Each row, then one of two labels for whether it has a hidden trait; a new part has new ones:
In the rows, 128 means zero.
[129 108  87 127 129 125 136 136 138 129 125 122 134 121 133 131 144 113
 137 130 128] | Zare
[131 160  70 132 138 131 171 144 151 131 125 125 136 125 134 128 122 121
 122 121 128] | sibor
[131 186  68 133 146 138 213 153 175 132 122 125 129 133 131 125 100 116
 105 117 126] | sibor
[131 154  58 133 140 132 176 147 160 131 126 124 137 126 137 130 122 114
 125 123 128] | sibor
[132  85  74 134 128 128 128 139 143 129 131 130 137 117 138 126 138 106
 140 127 130] | sibor
[129  55  94 131 129 132 140 131 140 128 132 132 132 125 130 122 122 111
 126 125 130] | sibor
[129 123 132 130 122 118 102 128 117 129 130 129 138 126 133 131 148 123
 140 132 129] | sibor
[130  86 106 130 125 122  94 135 126 128 130 127 139 119 137 132 147 115
 140 131 129] | sibor
[130 200  74 133 146 138 208 150 173 133 121 126 130 132 132 126  97 118
 106 118 127] | sibor
[129  99  84 131 129 121 133 139 130 131 129 125 141 120 137 132 149 112
 138 129 128] | Zare
[125 149  43 135 133 131 111 143  94 130 120 113 138 121 139 130 146  99
 142 128 126] | Zare
[130 111  83 130 133 131 153 141 149 130 128 128 134 122 134 127 132 114
 128 125 129] | sibor
[128  67  61 132 130 126 125 138 128 129 127 122 139 116 139 129 144  97
 139 129 128] | Zare
[127 120  27 135 133 127 110 148 103 131 120 113 140 118 142 133 152 107
 144 129 126] | Zare
[130  35 111 124 128 125 152 135 159 127 131 131 135 120 132 130 140 121
 135 133 129] | Zare
[132  12  76 133 128 121 151 135 155 129 133 135 144 116 140 127 143 101
 143 127 129] | Zare
[129  99  90 128 128 125 141 133 139 128 130 126 137 122 139 130 140 125
 135 129 128] | Zare
[129 212  84 131 137 129 164 149 154 131 125 123 137 129 133 131 124 116
 123 123 128] | sibor
[131  26  96 130 126 126 145 131 147 127 134 135 132 117 134 124 135 103
 132 127 130] | Zare
[128  74  63 129 129 128 133 132 132 129 128 128 132 124 133 128 137 113
 134 128 128] | Zare
[129   3  79 129 125 132 146 132 136 126 132 132 128 120 131 124 130 106
 142 129 130] | sibor
[126 161  85 130 132 127 117 139 114 130 122 118 135 123 137 132 147 121
 135 129 127] | Zare
[133   1  72 129 123 127 157 129 168 126 137 139 138 115 137 121 134  96
 137 127 131] | Zare
[130  70  91 131 128 123 131 135 126 129 132 131 136 118 136 128 141 109
 135 128 129] | Zare
[129   1  90 129 116 125  99 133 124 125 132 135 139 116 137 127 148 108
 153 134 132] | sibor
[130 125 107 131 129 129 138 133 137 129 128 129 133 126 130 128 132 124
 127 127 128] | sibor
[131  71  77 135 129 126 133 141 136 130 131 128 139 120 138 128 136 103
 135 126 129] | sibor
[130 165  55 132 142 128 170 154 159 133 124 122 141 126 136 132 142 115
 126 123 127] | sibor
[127  52  20 135 130 133 127 145 110 129 122 115 135 117 140 128 143 106
 145 126 129] | Zare
[129 186 103 132 136 126 144 143 149 132 124 126 135 126 133 130 132 117
 125 124 127] | sibor
[129  34  77 127 128 127 140 135 147 128 130 127 138 117 136 127 141 105
 142 129 128] | Zare
[130  43  88 128 128 128 142 130 142 126 131 132 130 124 134 125 129 112
 131 129 129] | Zare
[127  58  57 133 130 128 133 142 121 129 125 120 136 118 140 128 144 102
 143 128 128] | Zare
